Here is a tiny trained network, its code and every weight. The questions are about switching its units off for an input and a class, where a switched-off unit gives its printed mean instead of its output.

import numpy as np


def w(rows, s, z=0):
    codes = np.array(rows[::2]) - 128.0
    scale = np.full(codes.shape[1], s)
    scale[-1] = z or s
    return codes * scale


def f(y):
    return np.maximum(y, 0)


def log_softmax(a):
    a = a - a.max(-1, keepdims=True)
    return a - np.log(np.exp(a).sum(-1, keepdims=True))


def net(x, mask):
    res = np.array(x, float).reshape(1, 6) / 4 @ E
    y = f(res @ A[0][:, :-1].T + A[0][:, -1])
    res = res + np.where(mask, y, B[0][:, -1]) @ B[0][:, :-1]
    return log_softmax(res[-1] @ U[:, :-1].T + U[:, -1])


A, B = {}, {}
E = w([
[143,163,136,138],'x0',
[214,165,254,250],'x1',
[123,143,148,87],'x2',
[146,136,121,127],'x3',
[135,146,135,117],'x4',
[173,54,156,23],'x5',
],0.0072)
A[0] = w([
[203,6,161,69,127],'n1',
[133,33,147,96,124],'n2',
[108,114,71,201,120],'n3',
[74,136,28,82,92],'n4',
[96,156,112,151,4],'n5',
[108,109,90,48,60],'n6',
],0.011,0.0028)
B[0] = w([
[47,206,106,229,239],'n1',
[95,240,31,119,201],'n2',
[84,158,131,69,172],'n3',
[253,15,167,103,254],'n4',
[154,243,50,152,143],'n5',
[105,80,196,241,232],'n6',
],0.0067,0.0082)
U = w([
[254,35,134,100,29],'0',
[133,161,40,65,254],'1',
[184,139,43,33,178],'2',
],0.0074,6.5e-05)

Each question gives the input, the list of numbers given to net, and the class t.
The units are the neurons (one row each of A and B). Each row of codes is followed by its name. A weight is (code - 128) times the scale printed after its matrix; where a second scale follows, it is the last column's (A, B and U).
mask holds one flag per neuron, in row order. A switched-off neuron (its flag False) gives its mean, the last column of its row in B, instead of its output. The means were averaged over made-up inputs and are rounded, as every weight is.
A unit's drop is (log p(t) with every unit on - log p(t) with that unit switched off) / (log p(t) with every unit on - log p(t) with every unit switched off).
The circuit of an input: a set's keep is (log p(t) with only the set's units on - log p(t) with every unit switched off) / (log p(t) with every unit on - log p(t) with every unit switched off). Starting from all 6 units, units are removed one at a time, each time the one whose removal leaves the highest keep (on an exact tie, the one counted first), for as long as the keep stays at least 0.8.
circuit, biggest first: the units of the circuit, biggest drop first
most important unit: the unit with the biggest drop
k most important neurons: the k neurons with the biggest drops, biggest first
drop of u: that unit's drop, to one decimal
input [-2,-8,0,7,1,6], class 0: most important unit : n4
input [8,2,8,7,-8,8], class 1: 2 most important neurons : n1, n4
input [-1,-4,8,7,-5,-4], class 0: 3 most important neurons : n4, n2, n1
input [4,6,3,-6,1,7], class 1: circuit, biggest first : n4, n1
input [3,6,5,3,4,7], class 1: 3 most important neurons : n4, n1, n6
input [2,0,1,8,-3,6], class 1: 3 most important neurons : n4, n1, n2
input [4,2,-5,-4,-6,4], class 1: 3 most important neurons : n4, n6, n1
input [-6,2,1,7,-3,7], class 1: 3 most important neurons : n1, n4, n2
input [5,2,1,7,8,5], class 1: 3 most important neurons : n4, n1, n6
input [-8,-8,5,5,4,2], class 0: drop of n4 : 0.8
input [2,2,5,-7,4,7], class 1: drop of n6 : 0.0
input [7,-7,-4,-4,6,7], class 0: drop of n3 : 0.1
